Below is a small trained network, with its code and all its weights. Each question gives an input and a class and asks what happens when units are switched off, that is, made to give their printed mean instead of their output.

import numpy as np


def w(rows, s, z=0):
    codes = np.array(rows[::2]) - 128.0
    scale = np.full(codes.shape[1], s)
    scale[-1] = z or s
    return codes * scale


def norm(h):
    return h / np.sqrt((h * h).mean(-1, keepdims=True) + 1e-5)


def f(y):
    return y / 2 * (1 + np.tanh(0.7978845608 * (y + 0.044715 * y**3)))


def log_softmax(a):
    a = a - a.max(-1, keepdims=True)
    return a - np.log(np.exp(a).sum(-1, keepdims=True))


def net(x, mask):
    res = np.array(x, float).reshape(1, 6) / 4 @ E
    u = 0
    for l in range(4):
        y = f(norm(res) @ A[l][:, :-1].T + A[l][:, -1])
        res = res + np.where(mask[u : u + 6], y, B[l][:, -1]) @ B[l][:, :-1]
        u += 6
    return log_softmax(norm(res)[-1] @ U[:, :-1].T + U[:, -1])


A, B = {}, {}
E = w([
[84,164,211,91,182,231],'x0',
[17,27,127,145,164,201],'x1',
[56,208,76,6,93,156],'x2',
[61,131,145,201,92,77],'x3',
[168,160,117,222,254,112],'x4',
[193,103,47,74,197,81],'x5',
],0.0043)
A[0] = w([
[81,116,26,127,142,96,67],'0.n1',
[51,193,126,168,51,88,29],'0.n2',
[123,96,106,81,101,121,127],'0.n3',
[103,3,89,77,10,121,66],'0.n4',
[166,49,65,191,153,17,4],'0.n5',
[127,111,135,196,148,111,64],'0.n6',
],0.006,0.0041)
B[0] = w([
[222,221,88,158,124,93,140],'0.n1',
[164,177,117,240,97,147,163],'0.n2',
[157,159,168,85,155,83,165],'0.n3',
[116,45,117,29,148,30,254],'0.n4',
[56,167,130,188,108,253,221],'0.n5',
[94,43,140,217,121,83,124],'0.n6',
],0.0063,0.0017)
A[1] = w([
[104,84,162,112,191,152,57],'1.n1',
[99,191,183,72,68,208,55],'1.n2',
[126,192,64,20,192,110,59],'1.n3',
[2,70,104,109,83,128,167],'1.n4',
[53,136,134,77,131,171,4],'1.n5',
[136,151,69,115,77,45,173],'1.n6',
],0.0065,0.0028)
B[1] = w([
[132,71,66,139,237,182,153],'1.n1',
[88,206,45,253,93,205,214],'1.n2',
[107,79,196,38,161,123,244],'1.n3',
[107,143,69,45,101,141,253],'1.n4',
[50,194,174,140,179,171,154],'1.n5',
[171,151,79,52,127,126,227],'1.n6',
],0.0059,0.0028)
A[2] = w([
[154,245,63,233,137,128,65],'2.n1',
[220,56,164,90,241,150,67],'2.n2',
[156,115,34,168,231,70,20],'2.n3',
[203,96,240,19,94,6,252],'2.n4',
[117,167,82,43,139,123,114],'2.n5',
[177,112,223,82,101,254,30],'2.n6',
],0.0059,0.0029)
B[2] = w([
[195,168,140,88,68,181,174],'2.n1',
[197,121,28,175,32,133,181],'2.n2',
[119,163,78,198,44,144,140],'2.n3',
[163,156,98,2,186,58,255],'2.n4',
[118,82,157,102,226,97,185],'2.n5',
[112,251,97,197,146,190,148],'2.n6',
],0.0064,0.0046)
A[3] = w([
[123,94,145,179,166,134,171],'3.n1',
[195,185,164,161,119,169,159],'3.n2',
[80,179,185,134,12,113,34],'3.n3',
[186,145,149,111,60,94,177],'3.n4',
[42,128,99,79,46,68,141],'3.n5',
[138,85,254,164,104,113,250],'3.n6',
],0.0092,0.0022)
B[3] = w([
[111,107,133,79,44,90,172],'3.n1',
[145,159,31,96,99,135,251],'3.n2',
[218,104,46,219,113,85,207],'3.n3',
[111,152,105,102,204,178,239],'3.n4',
[254,68,55,115,191,120,252],'3.n5',
[127,74,166,31,147,75,177],'3.n6',
],0.0071,0.0032)
U = w([
[105,132,182,145,145,109,2],'0',
[21,138,184,103,161,202,177],'1',
[77,58,253,166,97,51,104],'2',
[173,124,111,19,177,83,189],'3',
[134,30,104,190,100,120,160],'4',
[102,138,187,143,139,108,14],'5',
[170,210,88,186,96,159,199],'6',
],0.015,0.007)

Each question gives the input, the list of numbers given to net, and the class t.
The units are the neurons (one row each of A and B). Each row of codes is followed by its name. A weight is (code - 128) times the scale printed after its matrix; where a second scale follows, it is the last column's (A, B and U).
mask holds one flag per neuron, layer by layer. A switched-off neuron (its flag False) gives its mean, the last column of its row in B, instead of its output. The means were averaged over made-up inputs and are rounded, as every weight is.
A unit's drop is (log p(t) with every unit on - log p(t) with that unit switched off) / (log p(t) with every unit on - log p(t) with every unit switched off).
The circuit of an input: a set's keep is (log p(t) with only the set's units on - log p(t) with every unit switched off) / (log p(t) with every unit on - log p(t) with every unit switched off). Starting from the 12 units with the biggest drops (on a tie, the unit counted first), units are removed one at a time, each time the one whose removal leaves the highest keep (on an exact tie, the one counted first), for as long as the keep stays at least 0.8.
units of the circuit, in order: the units of the circuit, biggest drop first
top k neurons: the k neurons with the biggest drops, biggest first
k most important neurons of layer l: the k neurons of layer l with the biggest drops, biggest first
input [-1,3,0,-6,4,-4], class 4: top 2 neurons : [1.n1; 0.n5]
input [4,-2,-8,-8,3,6], class 6: units of the circuit, in order : [2.n2; 2.n3]
input [5,2,8,4,-8,-5], class 6: units of the circuit, in order : [1.n2; 3.n3]
input [6,-5,4,-3,1,-2], class 6: units of the circuit, in order : [1.n2]
input [1,0,-2,7,6,4], class 4: units of the circuit, in order : [0.n6; 2.n4]
input [4,5,-1,5,-5,-8], class 4: top 2 neurons : [3.n3; 3.n5]
input [5,-5,-3,4,7,-5], class 3: top 2 neurons : [3.n6; 3.n2]
input [-1,6,-4,8,3,3], class 2: 2 most important neurons of layer 1 : [1.n2; 1.n6]
input [5,1,-8,-4,3,-5], class 4: top 2 neurons : [2.n2; 1.n1]
input [5,2,-6,-2,-6,0], class 1: 2 most important neurons of layer 3 : [3.n5; 3.n3]
input [-2,7,1,-6,-6,-8], class 3: top 3 neurons : [0.n4; 3.n5; 0.n5]
input [5,4,-7,-7,-6,5], class 4: 3 most important neurons of layer 1 : [1.n1; 1.n6; 1.n3]
input [4,8,-5,0,3,3], class 4: top 2 neurons : [2.n2; 1.n1]
input [-3,-1,-2,5,0,2], class 6: units of the circuit, in order : [0.n5]
input [6,0,6,1,-4,0], class 1: 2 most important neurons of layer 2 : [2.n2; 2.n5]
input [-6,-6,-8,-2,-2,-6], class 3: top 2 neurons : [1.n2; 3.n6]
input [5,-1,-8,-8,1,7], class 6: top 2 neurons : [2.n2; 0.n4]
input [8,-2,-4,-7,2,-8], class 6: 2 most important neurons of layer 2 : [2.n6; 2.n5]
input [8,4,1,-7,-2,8], class 1: 2 most important neurons of layer 2 : [2.n4; 2.n6]
input [-4,8,0,2,-1,-8], class 3: units of the circuit, in order : [3.n5]
